Here is a tiny trained network, its code and every weight. The questions are about switching its units off for an input and a class, where a switched-off unit gives its printed mean instead of its output.

import numpy as np


def w(rows, s, z=0):
    codes = np.array(rows[::2]) - 128.0
    scale = np.full(codes.shape[1], s)
    scale[-1] = z or s
    return codes * scale


def f(y):
    return y / 2 * (1 + np.tanh(0.7978845608 * (y + 0.044715 * y**3)))


def log_softmax(a):
    a = a - a.max(-1, keepdims=True)
    return a - np.log(np.exp(a).sum(-1, keepdims=True))


def net(x, mask):
    res = np.array(x, float).reshape(1, 2) / 4 @ E
    y = f(res @ A[0][:, :-1].T + A[0][:, -1])
    res = res + np.where(mask, y, B[0][:, -1]) @ B[0][:, :-1]
    return log_softmax(res[-1] @ U[:, :-1].T + U[:, -1])


A, B = {}, {}
E = w([
[200,209,141,255,100,61,125,178,119,155,87,119],'x0',
[122,181,181,29,240,123,46,179,55,117,83,148],'x1',
],0.0083)
A[0] = w([
[18,80,112,59,129,221,102,92,113,77,189,57,97],'n1',
[117,152,210,60,224,143,77,156,72,92,84,179,60],'n2',
[95,52,131,53,82,206,14,53,75,93,185,55,253],'n3',
[102,179,153,157,122,137,196,156,142,181,106,222,254],'n4',
[141,146,130,182,61,117,102,140,167,142,144,101,40],'n5',
[40,86,144,70,106,145,61,83,184,58,187,86,105],'n6',
[71,24,84,172,71,133,189,57,209,75,162,65,73],'n7',
[187,182,183,254,163,60,143,248,132,190,53,161,19],'n8',
],0.0079,0.0084)
B[0] = w([
[157,184,137,138,78,172,158,191,73,174,141,46,208],'n1',
[92,55,203,159,186,109,79,120,142,65,66,115,200],'n2',
[161,140,140,109,154,120,121,89,136,144,159,68,251],'n3',
[191,196,91,65,199,76,106,51,169,148,159,124,198],'n4',
[59,76,176,197,95,170,149,203,84,109,43,64,139],'n5',
[126,158,123,133,81,135,163,163,80,170,175,77,187],'n6',
[72,66,178,152,152,132,92,97,132,55,50,90,212],'n7',
[100,154,169,200,116,177,164,152,8,206,84,83,195],'n8',
],0.014,0.013)
U = w([
[145,190,147,182,88,174,177,180,48,215,114,81,48],'0',
[62,26,194,193,171,112,62,115,141,18,3,126,119],'1',
[236,204,75,74,160,58,98,66,185,122,187,134,230],'2',
[174,67,105,56,45,145,39,198,187,33,211,250,2],'3',
],0.012,0.0085)

Each question gives the input, the list of numbers given to net, and the class t.
The units are the neurons (one row each of A and B). Each row of codes is followed by its name. A weight is (code - 128) times the scale printed after its matrix; where a second scale follows, it is the last column's (A, B and U).
mask holds one flag per neuron, in row order. A switched-off neuron (its flag False) gives its mean, the last column of its row in B, instead of its output. The means were averaged over made-up inputs and are rounded, as every weight is.
A unit's drop is (log p(t) with every unit on - log p(t) with that unit switched off) / (log p(t) with every unit on - log p(t) with every unit switched off).
The circuit of an input: a set's keep is (log p(t) with only the set's units on - log p(t) with every unit switched off) / (log p(t) with every unit on - log p(t) with every unit switched off). Starting from all 8 units, units are removed one at a time, each time the one whose removal leaves the highest keep (on an exact tie, the one counted first), for as long as the keep stays at least 0.8.
circuit, biggest first: the units of the circuit, biggest drop first
most important unit: the unit with the biggest drop
top k neurons: the k neurons with the biggest drops, biggest first
drop when u is switched off: that unit's drop, to one decimal
input [-8,5], class 0: most important unit	n1
input [-6,6], class 0: top 3 neurons	(n1; n7; n6)
input [-1,-3], class 2: top 3 neurons	(n2; n8; n5)
input [-2,3], class 2: circuit, biggest first	(n7; n8)
input [0,4], class 1: top 3 neurons	(n2; n1; n6)
input [-3,-3], class 2: top 4 neurons	(n8; n2; n5; n3)
input [1,-3], class 2: top 2 neurons	(n2; n8)
input [-5,3], class 0: top 2 neurons	(n1; n4)
input [5,-7], class 1: top 2 neurons	(n7; n1)
input [-5,5], class 0: top 2 neurons	(n1; n7)
input [7,-8], class 1: top 3 neurons	(n7; n1; n6)
input [-8,7], class 0: top 2 neurons	(n1; n6)
input [6,-8], class 1: top 2 neurons	(n7; n1)
input [-6,2], class 0: circuit, biggest first	(n1)
input [2,3], class 2: top 2 neurons	(n7; n5)
input [-3,-1], class 2: drop when n5 is switched off	0.1
input [-6,3], class 0: drop when n1 is switched off	0.3
input [2,6], class 1: drop when n2 is switched off	0.2
